Below is a small trained network, with its code and all its weights. Each question gives an input and a target symbol and asks what happens when units are switched off, that is, made to give their printed mean instead of their output.

import numpy as np


def w(rows, s, z=0):
    codes = np.array(rows[::2]) - 128.0
    scale = np.full(codes.shape[1], s)
    scale[-1] = z or s
    return codes * scale


def f(y):
    return np.maximum(y, 0)


def softmax(a):
    e = np.exp(a - a.max(-1, keepdims=True))
    return e / e.sum(-1, keepdims=True)


def log_softmax(a):
    a = a - a.max(-1, keepdims=True)
    return a - np.log(np.exp(a).sum(-1, keepdims=True))


def net(x, mask):
    ids = ['βγδεζθλμξπστφψω'.index(c) for c in x.split()]
    T = len(ids)
    res = E[ids] + P[:T]
    q, k, v = (res @ M[0].T for M in (Q, K, V))
    z = softmax(np.where(np.tri(T) > 0, q @ k.T / 3**0.5, -1e9)) @ v
    res = res + np.where(mask[0], z, O[0][:, -1]) @ O[0][:, :-1]
    y = f(res @ A[0][:, :-1].T + A[0][:, -1])
    res = res + np.where(mask[1:13], y, B[0][:, -1]) @ B[0][:, :-1]
    return log_softmax(res[-1] @ U[:, :-1].T + U[:, -1])


Q, K, V, O, A, B = {}, {}, {}, {}, {}, {}
E = w([
[146,157,129,137],'β',
[110,191,149,168],'γ',
[163,147,96,86],'δ',
[202,202,170,121],'ε',
[118,181,135,176],'ζ',
[134,167,130,156],'θ',
[144,177,118,140],'λ',
[139,204,190,201],'μ',
[156,192,161,160],'ξ',
[124,166,115,162],'π',
[109,106,87,172],'σ',
[136,165,135,163],'τ',
[115,126,153,170],'φ',
[47,96,31,164],'ψ',
[138,140,242,254],'ω',
],0.0085)
P = w([
[68,154,144,60],'0',
[143,43,154,114],'1',
[39,66,126,176],'2',
[141,233,143,131],'3',
[173,37,140,135],'4',
[68,126,75,184],'5',
[157,239,150,152],'6',
[190,33,125,145],'7',
[70,139,67,226],'8',
[145,254,152,138],'9',
[198,31,122,181],'10',
[152,143,38,193],'11',
[136,222,152,153],'12',
[184,25,128,153],'13',
],0.015)
Q[0] = w([
[183,22,115,236],'head 0',
[87,1,228,98],'head 0',
[139,227,123,98],'head 0',
],0.0081)
K[0] = w([
[5,187,160,83],'head 0',
[108,121,189,3],'head 0',
[231,106,42,210],'head 0',
],0.012)
V[0] = w([
[96,137,39,62],'head 0',
[5,70,130,221],'head 0',
[133,233,184,172],'head 0',
],0.011)
O[0] = w([
[178,126,41,152,216],'head 0',
[65,65,141,199,252],'head 0',
[10,141,158,12,171],'head 0',
],0.014,0.004)
A[0] = w([
[101,41,92,182,36],'neuron 0',
[142,92,10,111,253],'neuron 1',
[95,2,132,172,91],'neuron 2',
[117,194,222,222,119],'neuron 3',
[154,18,223,145,210],'neuron 4',
[134,252,57,143,186],'neuron 5',
[229,136,98,134,12],'neuron 6',
[55,197,123,139,74],'neuron 7',
[159,163,241,110,181],'neuron 8',
[196,94,98,99,102],'neuron 9',
[135,240,144,142,89],'neuron 10',
[223,203,103,56,163],'neuron 11',
],0.0088,0.0065)
B[0] = w([
[176,112,137,75,193],'neuron 0',
[135,191,152,185,245],'neuron 1',
[149,106,140,79,210],'neuron 2',
[134,173,85,105,203],'neuron 3',
[141,127,42,98,183],'neuron 4',
[95,62,138,186,190],'neuron 5',
[130,80,159,122,160],'neuron 6',
[173,163,128,199,166],'neuron 7',
[134,165,137,59,163],'neuron 8',
[164,145,188,119,165],'neuron 9',
[102,9,155,58,157],'neuron 10',
[114,101,176,142,188],'neuron 11',
],0.012)
U = w([
[187,111,114,108,2],'β',
[133,140,126,127,68],'γ',
[139,106,207,183,98],'δ',
[110,46,147,70,54],'ε',
[129,136,119,123,143],'ζ',
[118,117,129,130,147],'θ',
[74,78,122,136,191],'λ',
[115,163,192,103,203],'μ',
[116,129,147,108,167],'ξ',
[95,135,133,146,170],'π',
[125,88,48,134,115],'σ',
[128,133,133,122,145],'τ',
[87,98,96,84,205],'φ',
[104,149,57,228,150],'ψ',
[161,255,114,115,141],'ω',
],0.011,0.0046)

Each question gives the input, a string of symbols that net reads in full, and the target symbol t.
The units are the heads (3 rows each of Q, K, V and O) and the neurons (one row each of A and B). Each row of codes is followed by its name. A weight is (code - 128) times the scale printed after its matrix; where a second scale follows, it is the last column's (O, A, B and U).
mask holds one flag per unit, heads first, then neurons. A switched-off unit (its flag False) gives its mean, the last column of its rows in O or B, instead of its output. The means were averaged over made-up inputs and are rounded, as every weight is.
A unit's drop is (log p(t) with every unit on - log p(t) with that unit switched off) / (log p(t) with every unit on - log p(t) with every unit switched off).
The circuit of an input: a set's keep is (log p(t) with only the set's units on - log p(t) with every unit switched off) / (log p(t) with every unit on - log p(t) with every unit switched off). Starting from the 12 units with the biggest drops (on a tie, the unit counted first), units are removed one at a time, each time the one whose removal leaves the highest keep (on an exact tie, the one counted first), for as long as the keep stays at least 0.8.
circuit, biggest first: the units of the circuit, biggest drop first
most important unit: the unit with the biggest drop
top k neurons: the k neurons with the biggest drops, biggest first
input δ μ δ ψ μ ε μ δ ω γ ψ, target δ: most important unit => head 0
input ψ φ δ μ ψ θ δ μ, target β: circuit, biggest first => head 0; neuron 0; neuron 2
input ω μ θ ψ δ μ π δ δ π τ, target ε: circuit, biggest first => head 0; neuron 1
input δ ε μ σ δ δ ζ ξ ψ ψ γ β, target σ: circuit, biggest first => head 0; neuron 0; neuron 4
input ψ ξ ω, target σ: circuit, biggest first => neuron 4; head 0; neuron 0
input δ ξ λ, target ψ: circuit, biggest first => head 0; neuron 2; neuron 1; neuron 5
input ξ δ δ δ δ ε, target ψ: circuit, biggest first => neuron 2; neuron 0; neuron 10
input ψ δ ξ δ τ λ δ σ δ τ ψ, target β: circuit, biggest first => neuron 0; head 0; neuron 2
input ψ ψ ψ ψ θ π, target σ: circuit, biggest first => head 0; neuron 0; neuron 4; neuron 11
input ψ ψ φ φ φ γ μ μ δ ζ μ δ μ ε, target β: circuit, biggest first => head 0; neuron 0; neuron 2; neuron 5
input ψ δ δ θ δ ω δ δ δ ε, target ε: top 2 neurons => neuron 10; neuron 1
input ω τ δ π ψ, target ε: top 2 neurons => neuron 2; neuron 1
input ω δ δ β μ δ δ ζ δ δ δ, target ε: top 2 neurons => neuron 1; neuron 3
input ω β θ δ δ δ δ, target δ: circuit, biggest first => head 0; neuron 5; neuron 11
input θ δ μ ω, target ω: top 4 neurons => neuron 3; neuron 7; neuron 8; neuron 5
input ψ δ δ ψ ε, target β: top 3 neurons => neuron 4; neuron 0; neuron 2
input τ μ δ μ ε δ δ ψ δ δ, target ψ: top neuron => neuron 3
input μ δ π γ σ μ ψ γ μ β δ ω ω, target ω: top 2 neurons => neuron 3; neuron 8
input μ δ δ β ε δ β τ, target φ: top 2 neurons => neuron 1; neuron 4
input ψ θ θ μ ψ μ ξ θ, target β: top 2 neurons => neuron 0; neuron 2
input ε ψ μ ω δ φ π δ γ β δ, target μ: top neuron => neuron 11
input ψ θ μ ε δ, target β: top 3 neurons => neuron 0; neuron 2; neuron 4
input λ ψ δ ψ δ ζ ψ δ δ δ ε δ, target ψ: top 2 neurons => neuron 1; neuron 10
